Here is a tiny trained network, its code and every weight. The questions are about switching its units off for an input and a target symbol, where a switched-off unit gives its printed mean instead of its output.

import numpy as np


def w(rows, s, z=0):
    codes = np.array(rows[::2]) - 128.0
    scale = np.full(codes.shape[1], s)
    scale[-1] = z or s
    return codes * scale


def norm(h):
    return h / np.sqrt((h * h).mean(-1, keepdims=True) + 1e-5)


def softmax(a):
    e = np.exp(a - a.max(-1, keepdims=True))
    return e / e.sum(-1, keepdims=True)


def log_softmax(a):
    a = a - a.max(-1, keepdims=True)
    return a - np.log(np.exp(a).sum(-1, keepdims=True))


def net(x, mask):
    ids = ['ΔΨαβγεζηθλμξστφω'.index(c) for c in x.split()]
    T = len(ids)
    res = E[ids] + P[:T]
    u = 0
    for l in range(3):
        r = norm(res)
        for j in range(2):
            rows = slice(2 * j, 2 * j + 2)
            q, k, v = (r @ M[l][rows].T for M in (Q, K, V))
            z = softmax(np.where(np.tri(T) > 0, q @ k.T / 2**0.5, -1e9)) @ v
            o = O[l][rows]
            res = res + np.where(mask[u + j], z, o[:, -1]) @ o[:, :-1]
        u += 2
    return log_softmax(norm(res)[-1] @ U[:, :-1].T + U[:, -1])


Q, K, V, O = {}, {}, {}, {}
E = w([
[122,119,119,112,97,160,157,135,157,175],'Δ',
[109,112,130,150,169,169,114,107,179,153],'Ψ',
[169,3,193,211,113,134,81,105,179,78],'α',
[100,105,132,169,139,136,133,178,134,135],'β',
[154,147,133,141,114,148,87,144,148,122],'γ',
[80,117,104,147,144,161,161,138,125,141],'ε',
[133,102,101,93,116,160,138,102,121,135],'ζ',
[149,120,111,137,107,141,117,145,98,120],'η',
[167,107,105,149,131,117,152,131,141,145],'θ',
[109,143,163,138,97,165,157,134,125,105],'λ',
[110,121,142,132,137,126,180,150,169,115],'μ',
[148,112,145,125,149,143,130,140,136,171],'ξ',
[138,79,101,127,132,108,112,149,129,161],'σ',
[76,107,156,106,121,147,105,153,125,140],'τ',
[105,123,107,133,88,105,116,139,145,90],'φ',
[140,88,162,103,99,78,142,168,131,155],'ω',
],0.032)
P = w([
[97,100,133,99,162,76,167,110,96,87],'0',
[143,179,95,139,136,124,129,127,117,158],'1',
[179,37,115,104,58,248,105,177,202,40],'2',
[157,155,111,133,124,110,133,129,126,170],'3',
[180,58,128,110,74,180,93,188,186,56],'4',
[153,152,120,130,121,115,134,124,127,172],'5',
[173,59,123,109,86,215,103,174,189,41],'6',
[159,152,123,134,121,113,132,121,125,172],'7',
[171,63,130,113,86,193,106,181,195,49],'8',
[163,156,125,131,118,108,127,121,125,167],'9',
[168,59,124,108,95,206,116,174,195,41],'10',
[165,159,125,130,124,110,126,117,131,168],'11',
[166,58,127,104,98,193,117,182,197,40],'12',
],0.017)
Q[0] = w([
[117,11,111,140,88,136,124,126,186,56],'0.h1',
[210,80,167,105,175,171,148,172,115,104],'0.h1',
[158,73,75,147,126,185,103,178,200,67],'0.h2',
[96,220,87,138,151,93,121,138,124,158],'0.h2',
],0.011)
K[0] = w([
[29,71,100,110,185,20,136,1,115,105],'0.h1',
[144,94,173,178,193,83,169,54,37,173],'0.h1',
[148,76,20,100,189,104,201,156,115,25],'0.h2',
[119,161,157,132,67,178,95,106,195,177],'0.h2',
],0.0084)
V[0] = w([
[57,135,37,3,111,174,74,195,211,50],'0.h1',
[77,113,61,169,79,64,93,71,219,104],'0.h1',
[144,144,44,84,193,111,179,146,44,15],'0.h2',
[112,65,73,183,133,123,177,209,81,83],'0.h2',
],0.0052)
O[0] = w([
[61,190,100,48,172,111,108,98,159,84,130],'0.h1',
[147,115,48,199,97,25,59,127,192,78,128],'0.h1',
[105,107,141,249,72,101,115,84,105,175,171],'0.h2',
[158,161,84,137,108,171,110,140,156,129,253],'0.h2',
],0.012,0.0047)
Q[1] = w([
[115,100,101,114,159,116,31,106,109,222],'1.h1',
[144,251,111,124,169,88,159,116,104,186],'1.h1',
[153,63,105,90,101,168,110,64,123,97],'1.h2',
[144,222,103,121,153,93,127,86,67,184],'1.h2',
],0.012)
K[1] = w([
[131,95,114,112,158,139,32,118,130,200],'1.h1',
[255,242,122,66,125,236,80,191,224,143],'1.h1',
[70,69,94,125,97,119,147,46,45,106],'1.h2',
[232,190,91,98,92,241,17,161,207,204],'1.h2',
],0.0097)
V[1] = w([
[143,119,93,125,169,89,123,151,180,164],'1.h1',
[85,84,101,102,116,115,63,155,90,190],'1.h1',
[155,113,116,71,110,107,142,7,85,123],'1.h2',
[97,126,176,131,150,64,197,147,134,107],'1.h2',
],0.013)
O[1] = w([
[108,101,107,138,88,128,116,135,164,222,224],'1.h1',
[88,86,95,69,143,117,103,217,58,113,191],'1.h1',
[135,53,95,56,128,160,144,8,93,144,2],'1.h2',
[82,114,212,157,83,102,173,111,131,148,123],'1.h2',
],0.016,0.0028)
Q[2] = w([
[100,230,141,174,182,65,100,57,94,191],'2.h1',
[148,250,80,88,133,96,143,134,47,221],'2.h1',
[148,166,105,207,211,93,167,92,70,190],'2.h2',
[111,232,33,74,188,36,254,145,103,196],'2.h2',
],0.0092)
K[2] = w([
[170,183,137,146,160,227,59,161,248,96],'2.h1',
[238,206,60,58,164,180,116,248,196,127],'2.h1',
[254,124,139,162,161,239,103,158,175,105],'2.h2',
[220,224,85,39,130,124,88,233,191,130],'2.h2',
],0.0091)
V[2] = w([
[192,140,147,95,126,179,53,131,111,131],'2.h1',
[85,79,161,179,247,172,80,151,157,134],'2.h1',
[167,140,86,150,181,146,187,126,120,185],'2.h2',
[171,96,102,143,126,121,153,219,163,76],'2.h2',
],0.014)
O[2] = w([
[123,104,159,155,3,201,90,151,117,130,71],'2.h1',
[92,85,169,142,212,166,46,74,126,188,203],'2.h1',
[112,119,84,143,185,163,213,126,170,140,137],'2.h2',
[112,64,151,112,131,64,180,53,85,71,254],'2.h2',
],0.015,0.0044)
U = w([
[144,164,92,45,80,162,170,180,223,134,104],'Δ',
[73,140,113,153,136,173,51,99,181,214,84],'Ψ',
[172,76,180,178,106,95,59,47,90,160,119],'α',
[89,160,151,196,133,128,115,255,126,86,58],'β',
[208,212,131,132,84,159,33,167,132,167,157],'γ',
[113,146,86,102,252,139,145,153,121,45,130],'ε',
[134,147,96,60,93,156,120,35,83,148,237],'ζ',
[128,139,91,187,62,186,133,153,31,78,162],'η',
[195,77,65,194,135,117,202,143,143,109,24],'θ',
[191,209,179,89,142,152,148,109,110,61,222],'λ',
[64,196,156,181,26,118,157,75,133,211,211],'μ',
[160,91,208,109,172,226,161,198,111,156,54],'ξ',
[78,38,59,123,105,114,89,217,114,158,1],'σ',
[98,167,187,21,135,150,69,167,117,97,174],'τ',
[129,166,68,107,88,57,86,106,155,69,152],'φ',
[137,98,187,58,90,77,190,172,117,123,127],'ω',
],0.0081,0.0049)

Each question gives the input, a string of symbols that net reads in full, and the target symbol t.
The units are the heads (2 rows each of Q, K, V and O). Each row of codes is followed by its name. A weight is (code - 128) times the scale printed after its matrix; where a second scale follows, it is the last column's (O and U).
mask holds one flag per head, layer by layer. A switched-off head (its flag False) gives its mean, the last column of its rows in O, instead of its output. The means were averaged over made-up inputs and are rounded, as every weight is.
A unit's drop is (log p(t) with every unit on - log p(t) with that unit switched off) / (log p(t) with every unit on - log p(t) with every unit switched off).
The circuit of an input: a set's keep is (log p(t) with only the set's units on - log p(t) with every unit switched off) / (log p(t) with every unit on - log p(t) with every unit switched off). Starting from all 6 units, units are removed one at a time, each time the one whose removal leaves the highest keep (on an exact tie, the one counted first), for as long as the keep stays at least 0.8.
circuit, biggest first: the units of the circuit, biggest drop first
unit that matters most: the unit with the biggest drop
heads that matter: for each layer, one digit per head in row order, 1 if its drop is at least 0.15 and else 0, layers parted by /
drop of u: that unit's drop, to one decimal
input ω ξ σ ξ ε γ λ α ξ Ψ γ, target ω: circuit, biggest first	2.h1, 1.h2
input σ φ β ε μ η μ Ψ α ε ξ φ ξ, target σ: circuit, biggest first	1.h1
input Δ ε λ Δ ω μ φ, target Δ: heads that matter	00 / 01 / 11
input γ ε ε, target γ: heads that matter	11 / 01 / 01
input ε φ ε η ξ η μ η η, target ε: heads that matter	00 / 00 / 10
input γ σ σ, target γ: circuit, biggest first	2.h2, 0.h2, 0.h1, 1.h2
input α η φ ξ ζ σ γ φ γ ζ Δ σ φ, target α: circuit, biggest first	2.h1, 2.h2
input γ ε μ ε β, target γ: circuit, biggest first	2.h2, 0.h2, 1.h2, 0.h1
input ζ φ φ β γ Δ, target Δ: circuit, biggest first	2.h1, 0.h2
input Δ Δ μ τ φ γ θ, target Δ: circuit, biggest first	2.h2, 1.h2, 2.h1
input θ β ξ λ ε φ ε μ φ τ τ ε γ, target θ: circuit, biggest first	0.h1, 2.h2
input γ φ γ φ σ τ β λ λ τ θ ε, target ε: circuit, biggest first	1.h2, 2.h2
input ξ λ λ, target ξ: heads that matter	10 / 00 / 01
input ξ Ψ μ α τ μ Δ, target ξ: circuit, biggest first	0.h1
input Ψ σ ω η λ Δ, target Δ: circuit, biggest first	2.h1, 0.h1, 0.h2
input φ β λ σ λ ξ, target ξ: circuit, biggest first	0.h1, 0.h2
input φ σ ξ σ α γ ε τ ξ β η φ β, target φ: circuit, biggest first	0.h1, 2.h2
input μ η ω ζ γ ζ γ ε φ, target μ: heads that matter	00 / 11 / 00
input η σ Δ ξ ξ β μ φ α ω α, target η: circuit, biggest first	2.h1, 0.h2, 1.h1, 1.h2
input μ ξ μ σ ε σ σ Ψ ξ β γ, target μ: unit that matters most	1.h2
input Δ λ β τ λ β θ μ ω, target Δ: circuit, biggest first	2.h2, 1.h2, 2.h1
input ζ Ψ μ, target ζ: heads that matter	00 / 01 / 00
input λ α η ζ ζ β α β Ψ Ψ γ σ ε, target λ: heads that matter	00 / 10 / 00
input Ψ η μ σ σ σ ξ σ μ, target Ψ: drop of 2.h1	0.3
input μ γ ω ζ β Ψ ω ζ γ σ Ψ, target μ: drop of 1.h2	0.4
input γ α Ψ ε β ε α, target γ: drop of 0.h2	1.2
input ω τ θ β ω η θ, target ω: drop of 1.h2	0.3
input Ψ Ψ γ ξ ξ ω η ξ γ τ, target τ: unit that matters most	0.h2
